Each row is followed by its class.
-230, 434, -197, -204, 249, 235, 25, -92, -71, -365, -262, -313, 311, -436, -60, 41, 154, 212, 23, -71, -173, -28, -91, 321, -193, 108, -102, 239, 31, 357, -148, 225 -> Kel
369, -139, 38, -123, 47, 206, -8, -126, 70, 294, -80, 234, 100, -140, -21, -134, -184, 149, 91, 188, -6, 94, -457, -52, 522, -74, 238, 499, 63, -296, -39, -521 -> zuse
224, -157, 432, 308, -78, -415, -272, 311, 202, 458, 729, -87, 67, -47, 55, 389, -204, -267, 62, -451, 230, -68, 64, -357, 154, 303, -25, -131, -57, 19, 51, -627 -> Dus
342, -49, 27, -107, 73, 237, 9, -174, -11, 247, -236, 242, 41, -160, -33, -95, -96, 154, -4, 155, -47, 88, -470, 0, 475, -99, 161, 410, 88, -275, -47, -394 -> kage
349, -133, 83, -103, 72, 273, 8, -143, 58, 279, -107, 235, 104, -110, -47, -110, -165, 93, 47, 132, -20, 140, -473, -41, 526, -88, 190, 393, 107, -232, -67, -496 -> zod
-126, 126, -5, -208, 158, 98, 365, -58, -71, -223, -239, -160, -87, -285, -10, -9, 317, -13, -14, 201, -94, -25, -223, 11, -145, 62, -63, 454, 17, 183, -264, 153 -> kage
-86, 328, -234, -239, 279, 325, 220, -164, -131, -264, -500, -44, 134, -458, -151, -139, 393, 345, 18, 85, -77, -105, -167, 213, -38, -123, -249, 313, 25, 422, -223, 326 -> zod
-124, 85, -24, -225, 194, 137, 335, -58, -55, -276, -284, -137, -16, -260, -77, -45, 256, 5, 3, 198, -105, -27, -179, 50, -112, 70, -1, 540, 30, 226, -263, 84 -> tif
-13, 72, 312, 169, -134, -414, -616, 163, 33, 267, 358, -248, -109, -158, 287, 738, -118, -46, -84, -218, 227, 20, -12, -202, 69, -52, -396, -364, -177, -83, 85, -140 -> zod
-165, 75, -13, -107, -49, -304, 334, 11, -189, -249, -159, -375, -218, -497, 219, 66, 416, 6, 167, 219, -214, -29, -104, -103, -160, 109, -161, 340, 29, 296, -167, 241 -> zod
-129, 202, -537, 120, 275, 724, -70, -326, 196, -132, -406, 124, 286, -61, -348, -314, 17, 375, 10, -154, -150, -47, 37, 648, 140, -186, 54, -55, 243, 82, -111, 626 -> kage
-183, 122, -104, -72, 9, -264, 304, 17, -171, -244, -195, -356, -74, -523, 169, -42, 317, 37, 124, 167, -239, -37, -16, 31, -211, 153, -110, 388, 28, 270, -108, 171 -> zuse
181, -68, 137, -138, -45, 242, -85, -52, 35, 160, -122, 211, -100, 267, -29, -43, -212, -109, -107, 78, -102, 158, -521, 135, 509, 156, 329, 237, 85, -368, -42, -601 -> tif
-239, 321, -187, -196, 214, 259, 127, -96, -18, -415, -266, -312, 197, -429, -41, 20, 121, 164, 63, 31, -128, -64, -55, 350, -183, 97, -155, 299, 59, 436, -196, 261 -> nor
-238, 77, -403, 316, 329, 754, -102, -402, 369, 3, -154, 190, 370, 147, -554, -371, -118, 121, 83, 32, 35, 61, 52, 639, 141, -502, 44, 28, 274, 165, -148, 694 -> nor
-114, 169, -486, 87, 253, 758, 29, -278, 186, -77, -361, 107, 263, 16, -336, -404, -7, 321, 48, -143, -101, -66, 25, 649, 133, -84, 63, -134, 218, 123, -185, 654 -> Dus
-70, 125, -397, 94, 259, 723, -127, -416, 290, -97, -224, 133, 193, -26, -315, -204, -104, 334, 113, -77, -5, -57, 7, 478, 79, -404, -164, -138, 152, 114, -252, 899 -> tif
-164, 64, -12, -277, 203, 171, 332, -37, -27, -320, -268, -128, -57, -272, -50, -38, 241, 20, 1, 222, -86, -44, -190, 66, -163, 34, -29, 506, 26, 237, -259, 49 -> pone
-143, 117, -59, -214, 200, 234, 301, -90, -13, -235, -272, -131, 6, -254, -62, -120, 189, 23, 30, 177, -91, -28, -186, 124, -120, 9, -34, 443, 49, 251, -258, 168 -> Dus
387, -91, 47, -74, 77, 230, -48, -130, 37, 281, -172, 268, 119, -105, -33, -69, -183, 115, -46, 95, -20, 126, -472, -12, 519, -65, 158, 385, 64, -300, -55, -555 -> tif
-197, 276, -489, 313, 270, 467, -52, -471, 66, 75, -532, 8, 145, -219, -328, -236, 49, 362, -13, 146, -119, 65, -13, 605, 97, -358, -118, 34, 164, 12, -153, 814 -> zod
240, 54, 144, -126, 154, 455, -249, -67, 123, 187, 51, 247, 148, 200, -132, -102, -365, -3, -51, -114, 60, 4, -414, 98, 500, 131, 219, 68, 24, -231, -60, -505 -> pone
198, 5, 76, -205, 124, 479, -10, -169, 94, 177, 50, 195, 106, -50, -183, -209, -179, 98, 151, 77, -39, 18, -413, 99, 386, -18, 439, 311, -16, -274, -156, -166 -> Kel
-13, 139, 282, 142, -69, -371, -672, 214, 61, 159, 253, -214, -53, -155, 260, 804, -129, -29, -167, -335, 214, -23, 72, -121, 12, -44, -377, -334, -163, -79, 137, -177 -> kage
37, 72, 269, 135, -104, -370, -625, 227, 96, 194, 307, -224, -53, -116, 296, 800, -156, 5, -122, -309, 258, -27, 79, -143, 10, -72, -333, -320, -198, -72, 80, -146 -> Dus
-124, 22, -28, -24, -13, -330, 309, 42, -180, -230, -213, -352, -155, -572, 205, 56, 306, 47, 146, 155, -234, -38, -26, -88, -219, 98, -124, 417, 35, 313, -132, 213 -> Dus
-115, 96, -27, -168, 212, 160, 315, -129, -76, -204, -301, -130, 3, -331, -87, -79, 200, 10, -29, 228, -111, 11, -210, 58, -121, 22, -59, 513, 38, 235, -246, 104 -> tif
-188, 152, -370, 133, 214, 665, -206, -426, 277, -30, -183, 78, 176, 53, -297, -201, -79, 240, 155, 1, 5, 17, -25, 508, 131, -407, -192, -203, 213, 88, -185, 829 -> zod
-113, 131, -407, 179, 251, 703, -228, -437, 279, -26, -239, 134, 181, 69, -308, -220, -135, 271, 91, -65, -9, -8, -1, 526, 104, -442, -239, -189, 235, 148, -192, 805 -> Dus
-157, 196, -479, 320, 238, 356, 59, -421, 12, 70, -434, -34, 96, -247, -308, -198, 89, 312, -29, 124, -191, 39, -12, 533, 32, -294, -29, 119, 159, -7, -193, 731 -> Kel
359, -91, 100, -110, 74, 280, -10, -187, 57, 235, -124, 208, 87, -178, 6, -46, -215, 160, 88, 165, 34, 89, -508, -55, 472, -174, 99, 348, 45, -240, -101, -261 -> nor
-135, 220, -499, 97, 252, 721, -34, -321, 159, -80, -331, 80, 254, -8, -327, -352, 9, 382, 31, -196, -156, -68, 6, 663, 133, -89, 38, -129, 196, 85, -174, 674 -> zuse
-147, 284, -566, 75, 332, 830, -52, -325, 204, -165, -403, 85, 325, -78, -364, -372, -36, 430, 53, -125, -127, -75, 61, 688, 141, -136, 51, -113, 182, 95, -154, 755 -> nor
218, -124, 223, -71, -34, 222, -80, -75, 87, 254, 80, 221, -37, 172, -46, -104, -236, -208, 11, 113, -36, 137, -487, -13, 501, 108, 361, 274, 120, -312, 18, -638 -> kage
-227, 201, -448, 303, 337, 789, -116, -409, 327, -5, -181, 166, 411, 73, -535, -408, -104, 147, 74, -18, -29, 50, 49, 680, 153, -447, 35, -40, 253, 176, -134, 737 -> nor
-77, 353, -244, -315, 275, 310, 148, -86, -173, -317, -551, -51, 68, -363, -72, -34, 434, 321, -69, 107, -66, -142, -150, 203, -54, -97, -240, 245, -36, 305, -212, 300 -> pone
105, 88, 315, 177, -49, -332, -444, 331, 101, 354, 429, -140, 260, -166, 143, 436, -184, -215, -73, -365, 153, 79, 149, -96, 59, 152, 0, -195, -132, -115, 200, -579 -> Dus
275, 38, 132, -184, 103, 412, -154, -43, 95, 209, 44, 239, 118, 217, -99, -52, -295, 4, -57, -88, 59, 20, -463, 69, 506, 130, 292, 93, -5, -340, -86, -511 -> Kel
-95, 415, -263, -269, 291, 279, 219, -156, -145, -293, -496, -121, 156, -477, -119, -94, 421, 278, 10, 155, -105, -106, -129, 217, -69, -43, -207, 390, 32, 388, -159, 197 -> nor
-203, 112, -444, 353, 398, 728, -87, -318, 297, 11, -229, 181, 464, -16, -546, -481, -99, 172, 42, -33, -42, 50, 125, 635, 112, -399, 114, 28, 238, 168, -121, 670 -> pone
-152, 220, -513, 59, 320, 787, -39, -264, 219, -180, -360, 79, 325, 14, -360, -325, -22, 386, 18, -200, -88, -119, 27, 685, 141, -77, 80, -115, 191, 113, -198, 648 -> pone
-101, 215, -447, 85, 256, 725, 24, -330, 107, -65, -369, 63, 215, -85, -291, -341, 35, 336, 44, -88, -154, -53, -43, 618, 125, -124, 55, -158, 159, 37, -224, 778 -> pone
-165, 138, -89, -194, 10, -222, 319, 36, -242, -338, -332, -377, -194, -476, 220, 51, 407, 73, 69, 178, -272, -68, -89, 45, -182, 204, -131, 332, 47, 263, -160, 186 -> pone
207, -57, 87, -201, 126, 514, -93, -167, 127, 190, -1, 256, 98, -15, -204, -215, -236, 115, 140, 31, 2, -23, -368, 155, 428, -37, 415, 343, -11, -240, -106, -268 -> zuse
26, 41, 305, 169, -153, -490, -596, 170, -14, 230, 368, -248, -160, -158, 289, 766, -120, -64, -83, -202, 206, -10, 49, -209, -11, -77, -370, -358, -188, -70, 89, -139 -> Kel
253, -2, 176, -86, 176, 491, -104, -63, 122, 247, 7, 326, 171, 165, -237, -186, -361, -47, -49, -60, 39, 57, -414, 97, 516, 108, 327, 209, 33, -268, -52, -555 -> nor
-172, 96, -18, -263, 186, 182, 317, -72, -13, -284, -206, -156, -32, -291, -40, -92, 206, 52, 78, 214, -66, -54, -175, 60, -163, 44, -51, 488, 7, 256, -259, 188 -> zuse
-82, 377, -231, -321, 291, 347, 165, -146, -106, -303, -478, -56, 138, -424, -132, -107, 392, 288, 0, 66, -51, -162, -110, 211, -88, -61, -202, 305, 25, 374, -155, 254 -> kage
-207, 40, -381, 343, 323, 745, -134, -366, 318, 36, -193, 216, 320, 100, -537, -377, -120, 149, 43, -4, 24, 24, 34, 655, 170, -491, 55, -34, 241, 165, -176, 731 -> pone
-152, 295, -517, 313, 249, 441, 38, -490, 14, 110, -415, -2, 146, -174, -358, -289, 72, 291, -38, 137, -168, 30, -29, 596, 75, -303, -68, 27, 182, 31, -174, 747 -> Kel
-132, 344, -251, -263, 263, 325, 135, -146, -143, -271, -456, -69, 87, -320, -130, -138, 363, 268, -13, 99, -91, -126, -112, 250, -72, -60, -192, 282, -9, 331, -187, 306 -> zuse
-112, 208, -486, 55, 275, 748, -79, -314, 169, -142, -339, 78, 267, -44, -302, -321, -11, 383, 70, -132, -117, -87, 17, 603, 138, -130, 15, -167, 199, 113, -165, 708 -> pone
-113, 359, -213, -281, 287, 319, 213, -166, -147, -313, -477, -80, 108, -454, -122, -102, 421, 271, 13, 144, -85, -107, -112, 168, -142, -115, -247, 336, 21, 391, -205, 404 -> kage
57, 161, 305, 113, -8, -274, -409, 338, 121, 306, 466, -185, 402, -207, 120, 409, -168, -217, -73, -386, 142, 115, 132, -92, 73, 221, 30, -187, -117, -98, 222, -645 -> zod
-259, 57, -441, 361, 296, 701, -148, -346, 334, 21, -237, 210, 278, 149, -549, -342, -78, 188, 34, -26, 17, 40, 54, 664, 208, -460, 38, -23, 250, 148, -154, 691 -> zod
-140, 425, -229, -312, 304, 338, 145, -112, -97, -362, -560, -43, 109, -350, -124, -49, 445, 307, -20, 67, -24, -137, -116, 234, -127, -121, -255, 254, -13, 328, -193, 418 -> kage
145, -127, 175, -90, -47, 175, -86, 28, 91, 191, 40, 150, -65, 252, 15, -74, -263, -180, -30, 39, -90, 147, -442, 41, 454, 210, 364, 256, 101, -342, -12, -667 -> Dus
-236, 367, -173, -153, 243, 255, 92, -183, -55, -326, -247, -292, 232, -529, -55, -14, 188, 152, 55, 39, -175, -13, -67, 273, -253, 43, -182, 305, 72, 399, -167, 311 -> kage
199, -2, 332, 219, -135, -494, -321, 281, 92, 364, 651, -177, -21, -92, 195, 426, -128, -245, 27, -386, 126, -55, 133, -314, 88, 346, -162, -245, -95, -21, 108, -575 -> zuse
-115, 127, -77, -148, -9, -330, 281, 54, -185, -303, -122, -460, -87, -545, 257, 98, 301, 69, 141, 136, -225, -68, -68, -87, -188, 241, -124, 348, 45, 308, -117, 118 -> Kel
-177, 160, -89, -178, 56, -196, 289, 44, -176, -354, -257, -384, -31, -476, 183, 92, 333, 83, 86, 143, -208, -30, -112, 9, -193, 148, -136, 373, 52, 288, -158, 191 -> Kel
-104, 354, -240, -289, 265, 317, 79, -149, -104, -360, -514, -54, 101, -368, -114, -2, 377, 324, -3, 39, -21, -179, -106, 216, -94, -130, -283, 244, 19, 408, -160, 347 -> kage
55, 101, 247, 116, -82, -323, -369, 323, 56, 250, 412, -164, 202, -140, 164, 429, -160, -163, -110, -284, 109, 69, 99, -66, 35, 200, -32, -223, -142, -121, 152, -526 -> pone
-147, 223, -494, 66, 283, 723, 63, -293, 128, -90, -326, 51, 234, -39, -349, -411, 21, 317, 34, -90, -156, -53, 12, 635, 93, -57, 83, -129, 188, 65, -209, 706 -> Kel
